Both labels of each row:
-0.71 +0.02 +1.40 -0.42 -1.78 +1.31 +0.32 -1.05 -1.59 +5.08 +1.29 +0.34 -1.46 +4.15 +0.62 +1.65 -0.24 +1.53 -1.17 -3.84 -2.54 -1.10 +4.00 -0.82 -0.97 +0.08 -1.50 +0.11 -0.61 -2.52 -5.07 -0.92 +1.44 +2.14 -2.65 -0.74 +0.89 -1.67 +0.23 -0.23 -4.89 +1.51 +0.36 -2.63 -0.65 -0.01 -0.44 -0.61 -0.75 -0.61 +0.28 +0.04 -2.40 +1.43 -0.07 -0.76 +1.71 -1.96 -1.44 -0.72 +0.63 -0.66 +1.40 -3.36 +0.47 -1.10 -2.12 +1.91 +3.21 +0.51
J + S
-0.71 +0.11 +0.31 -0.22 -2.31 +1.02 +1.58 +0.09 -3.16 +4.06 +0.81 +0.71 +1.21 +0.48 -0.57 +0.90 +0.62 +0.54 +0.87 -0.06 +1.01 -2.20 +1.04 +2.03 -0.64 -0.14 -2.37 +2.02 +1.16 -0.39 -1.56 -1.56 -1.24 +1.63 +0.93 -0.53 +0.71 +1.50 +0.86 -2.07 -0.65 +3.31 -0.65 +1.41 +0.16 -1.87 +0.66 -0.79 +0.33 -2.01 +0.40 +0.57 -2.24 +5.68 +0.20 +0.06 -0.80 +0.65 -0.73 +0.76 +0.76 -0.13 +0.41 -0.10 -0.94 -0.74 -0.27 -0.18 -0.40 +1.67
J + S
-1.07 +1.26 -0.50 +0.17 -3.20 +0.09 -0.28 -0.51 -3.01 +4.75 +0.89 +0.19 -1.28 +1.34 +0.87 +0.50 +1.22 +1.74 +0.20 -2.96 -2.54 -1.15 +2.91 +0.19 -0.66 -0.87 -1.20 -0.29 -0.28 -1.10 -3.74 -0.21 +1.07 +3.55 -1.62 +0.76 -0.23 -2.38 -0.95 -0.81 -3.95 +2.68 -0.22 -0.01 +0.41 -0.09 -1.16 -0.13 +0.33 +0.97 -0.16 -1.27 -4.92 +0.29 +0.78 -0.67 +0.17 -2.60 -0.95 -1.49 +0.94 -0.37 +0.94 -3.30 -0.69 -2.86 -0.75 +1.49 +0.76 +0.35
J + S
-0.81 +0.30 +1.97 -1.49 -5.33 +1.23 +2.21 +0.61 -2.34 +5.53 +2.60 +0.50 +1.28 +1.62 +0.12 +2.46 -0.15 +0.07 +0.77 -3.13 -0.06 -2.90 +3.54 +1.53 -0.77 -0.67 -4.20 +1.35 +1.12 -1.50 -3.54 -1.38 -0.15 +1.92 -2.57 -0.56 +0.61 +0.07 +2.88 -0.62 -3.70 +3.61 -0.21 -1.79 +0.27 -1.49 +0.44 -0.73 +0.13 -0.94 +0.96 +2.18 -5.70 +4.89 -0.02 +0.80 +0.34 +0.27 -1.00 -0.22 +1.03 -0.07 +0.78 -0.91 -0.21 +0.77 +0.19 +1.59 +1.74 +1.15
L + S
-0.52 +1.59 +0.82 +1.75 -2.40 +1.17 +1.18 -1.45 -3.12 +4.81 +1.78 +0.20 -2.43 +1.84 +1.28 +3.99 +0.93 +1.43 -0.93 -4.22 -2.53 -1.20 +3.01 -0.34 -1.11 +0.78 -2.23 -0.31 +0.21 -1.62 -3.42 +0.62 -0.21 +3.05 -2.33 +0.19 -0.33 -1.20 +0.26 -0.82 -4.61 +1.83 -0.02 -0.37 +1.05 -1.14 -0.66 -0.54 -0.33 +0.82 +0.39 -2.26 -3.49 +0.46 +0.81 -1.43 +0.62 -1.26 -1.49 -0.80 +0.27 -0.48 +0.75 -3.69 +0.61 -0.48 -1.76 +1.33 +2.63 -0.08
X + S
-1.52 -0.11 +0.94 -1.04 -3.14 +2.82 +3.90 +0.00 -3.52 +4.89 +1.42 -0.42 +2.77 +1.63 +0.02 +2.79 +1.99 +0.88 +1.29 +0.26 +0.06 -2.99 +2.01 +1.33 -1.61 -1.16 -3.84 +3.04 +2.77 -2.18 -2.01 -2.03 -0.35 +0.98 +1.53 -0.25 +0.75 +1.24 -0.22 -0.62 -1.96 +4.64 -0.11 +0.47 +0.80 -1.65 +0.35 -2.68 +0.57 -1.30 +0.29 +2.20 -6.54 +4.05 +1.24 -1.60 -0.48 +1.77 -0.46 +0.14 +0.04 +0.00 +1.32 -0.06 +0.77 -1.39 +0.57 +2.15 +0.55 +2.50
X + S
+0.25 +2.29 +2.60 -0.72 -4.27 -0.54 +1.36 +1.30 -1.03 +2.40 +1.83 -0.52 +0.77 -0.40 +0.65 +2.72 -0.17 +0.23 +0.43 -3.36 +0.98 -1.86 +2.09 +1.07 -0.11 +0.07 -4.01 -0.83 +0.81 -0.66 +0.07 -0.40 -1.12 +0.97 -0.49 +0.39 +0.29 +1.46 +1.78 +1.28 -2.85 +1.12 +0.56 -1.22 -0.67 +0.62 +0.06 -0.73 +0.08 -0.08 +0.75 -0.54 -3.99 +1.54 -0.54 +0.93 +0.74 +0.83 -0.53 +0.13 +0.58 -0.24 +0.27 +0.71 -0.99 -0.32 +0.08 -1.18 +1.04 +2.17
J + Z
+1.18 +2.81 +2.13 -0.40 -2.29 -1.50 +1.61 -0.35 +0.81 -0.05 +2.74 -1.86 -1.83 -0.40 +1.02 +2.65 -1.28 +0.23 -0.41 -6.70 +1.71 -1.26 +2.80 -0.24 +1.01 +0.06 -3.59 -2.54 -1.05 -0.82 -0.83 -0.88 -1.47 +1.04 -1.64 +0.59 +0.51 +1.24 +1.66 +1.71 -3.97 -1.71 -0.08 -4.47 -0.03 -1.51 -0.62 +0.77 -0.63 +0.79 +1.45 -1.47 -0.51 -2.67 -0.53 +1.08 +3.14 -2.06 -0.78 +0.23 +1.36 +0.83 -0.81 +0.35 +0.26 -0.77 -0.81 -1.39 +2.52 -1.58
J + Z
+1.16 +0.84 +1.69 +1.16 -0.87 -0.39 +1.74 -0.50 -1.84 +2.73 +0.75 -0.31 -1.53 +0.18 +0.18 +3.66 +0.33 +0.61 -0.64 -5.17 -0.07 -0.54 +2.73 -2.08 -1.11 +0.20 -2.10 -2.33 -0.08 -1.23 -3.49 -0.76 +0.15 +4.24 -1.53 +0.44 -0.27 -1.18 +0.90 +0.34 -4.55 +0.33 +0.18 -1.36 +0.02 -0.49 -0.12 +0.23 +0.18 +0.40 -0.12 -2.39 +0.05 -0.26 -0.21 -1.84 +0.70 -2.70 -1.51 +0.26 +0.05 -0.68 +0.08 -3.10 +1.00 -1.12 -1.03 +0.36 +2.50 -0.20
X + Z
-0.17 +0.11 +1.54 -0.82 -2.83 -0.07 +0.06 +0.04 -1.67 +4.24 +0.58 +1.80 +1.36 +1.13 -0.55 +1.35 +0.22 -0.37 -0.24 -1.39 -0.08 -0.56 +1.97 -0.61 -1.98 +0.37 -1.80 +0.81 +0.12 -0.65 -2.16 -0.55 +0.11 +2.90 -0.08 -1.05 +0.56 -0.68 +2.16 +0.49 -2.69 +1.82 -0.11 -0.51 -0.65 -0.45 +0.41 -1.00 -0.01 -1.57 +0.39 +1.23 -4.84 +4.68 -0.21 -0.22 -0.49 -0.02 -1.17 +0.28 -0.75 -0.45 +0.57 -1.54 -0.14 +0.73 -0.87 +0.55 +0.26 -0.34
X + S
-0.31 +1.03 -0.15 -0.11 -0.39 +0.23 -1.09 -0.58 -1.91 +3.26 +1.17 +0.31 -2.80 +3.05 +1.33 +3.40 +1.13 +0.69 -0.85 -3.22 -2.68 -0.07 +2.23 -0.69 -0.74 +0.34 -0.89 +0.63 -0.15 -1.06 -4.60 -0.34 +0.82 +3.10 -2.63 +2.16 +0.06 -2.01 +0.60 -0.86 -3.42 +0.92 +0.00 +1.01 -0.24 -0.71 -0.71 -0.25 +0.55 +0.80 +0.36 -1.61 -4.62 -0.25 +0.57 -0.80 +0.28 -0.71 -1.44 -1.28 +0.44 +0.19 +0.41 -3.62 -0.86 -1.48 -1.55 +1.48 +1.28 -0.34
X + S
+0.14 +1.51 +1.23 +0.58 -3.86 +0.70 +2.48 +0.06 -4.44 +6.99 +0.29 +0.01 +2.17 -0.15 -0.50 -1.30 +1.11 +1.98 +0.93 +0.15 +0.80 -1.09 +2.25 +1.65 -1.43 -1.04 -3.01 +0.35 +1.43 -1.86 -2.43 -1.63 -2.35 +3.03 +1.21 -0.31 -0.35 -0.92 -2.96 +0.29 -4.79 +4.17 -1.05 +0.64 +1.44 -0.29 -0.57 -1.56 -0.44 -1.93 +0.69 +1.41 -3.72 +5.52 +0.67 -0.74 -0.22 -0.41 -0.81 +0.83 +0.51 +0.50 -0.15 -0.10 +0.09 +0.71 -0.87 +0.60 +0.51 +0.74
L + S
-0.97 +0.09 +0.38 +0.24 -3.06 +1.59 +0.62 -0.10 -4.21 +6.47 +0.38 +0.63 +1.03 +0.57 +0.87 +0.51 +1.84 +0.46 +0.85 -0.26 -0.77 -1.67 +1.85 +0.33 -1.10 -0.30 -1.78 +3.27 +0.86 -1.64 -1.98 -1.07 -0.57 +2.11 +0.07 -0.74 +0.55 -0.53 +0.78 -0.23 -2.66 +3.21 -0.04 +1.20 +0.27 -0.04 +0.25 -1.55 +0.68 -1.59 +0.80 +1.94 -3.39 +5.99 -0.17 -0.54 +0.40 +0.77 -1.26 -0.14 +0.33 -0.80 +1.15 -0.55 +0.20 +0.30 -0.12 +0.83 +0.70 -0.02
L + S
-0.96 +0.53 -0.04 +0.08 -3.49 +0.15 -0.85 -0.38 -2.16 +4.56 +2.28 +0.77 -2.04 +2.95 +1.26 +3.17 +0.85 -0.60 -0.19 -3.16 -3.16 -2.29 +2.62 +0.05 -0.56 +0.45 -1.40 +0.67 +0.22 -1.73 -4.35 -0.59 +0.91 +2.47 -2.71 -0.89 +0.87 -0.53 +0.45 -0.46 -2.98 +2.30 -0.08 -0.92 -0.02 -1.13 -0.47 -0.19 +0.66 +1.05 +1.37 -0.20 -6.35 +1.43 +0.91 -0.30 +0.84 +0.67 -2.10 -2.30 +1.22 -1.11 +1.98 -3.81 -1.65 -1.37 -1.28 +3.83 +1.92 +1.17
J + S
+0.15 -1.25 -1.10 +0.51 -2.59 +1.26 -0.81 -0.41 -3.06 +5.74 +0.81 +0.30 -1.35 +3.32 -0.17 +1.17 +1.13 +1.15 -1.51 -2.10 -1.75 -1.48 +2.18 -0.21 -2.31 +0.84 +1.16 +1.31 -0.92 -0.86 -5.83 -0.18 +1.30 +5.61 -2.30 -1.56 +0.45 -3.22 +1.35 -0.58 -3.68 +2.99 -0.87 +1.22 -0.71 -0.31 -0.05 -0.26 -0.03 -0.76 +0.19 -1.76 -2.32 +5.18 +0.16 -3.42 -0.01 -0.63 -1.73 -0.09 +1.36 -1.79 +1.15 -5.80 -0.58 -0.58 -1.61 +1.70 +0.70 +0.86
X + S
-0.62 +0.93 +0.22 +0.10 -4.16 +0.59 +0.33 -1.01 -3.76 +7.24 -0.02 +1.33 +1.21 +0.02 -0.68 +4.22 +3.06 +1.10 +0.42 +0.55 -0.75 -1.05 +2.18 +0.14 -1.54 -0.40 -1.03 +0.60 +0.88 -1.03 -1.32 -1.25 -1.25 +1.92 +2.19 -1.02 -0.95 -0.60 -0.78 +1.71 -3.19 +4.08 +0.13 +3.12 -2.16 -0.51 +0.14 -1.75 +0.97 -0.07 -0.68 +0.49 -5.46 +3.85 +1.74 -1.69 -1.39 +0.63 -0.74 -1.12 -0.37 -0.44 +1.42 -1.07 -0.51 -0.75 +1.89 +1.06 -0.46 +0.15
L + S
-0.46 -0.39 -1.38 -0.37 -4.21 +1.16 +0.82 -0.14 -4.03 +6.15 -0.49 +0.72 -0.30 +2.13 +0.36 +2.48 +2.11 +0.07 +0.06 -0.14 -1.54 -1.25 +2.23 +1.12 -1.83 -0.50 +0.30 +0.88 +1.04 -1.19 -3.67 -1.01 +0.80 +3.70 -1.77 -0.95 -0.65 -2.73 +0.04 -1.49 -3.36 +3.69 -0.25 +1.39 +1.20 -1.05 -0.31 -0.19 -0.21 +0.26 +0.09 -0.68 -6.37 +2.75 +1.03 -1.87 -0.67 -0.69 -1.76 -1.26 +0.57 -0.26 +0.86 -4.06 -1.08 -1.42 -0.93 +2.15 -0.38 -0.05
J + S
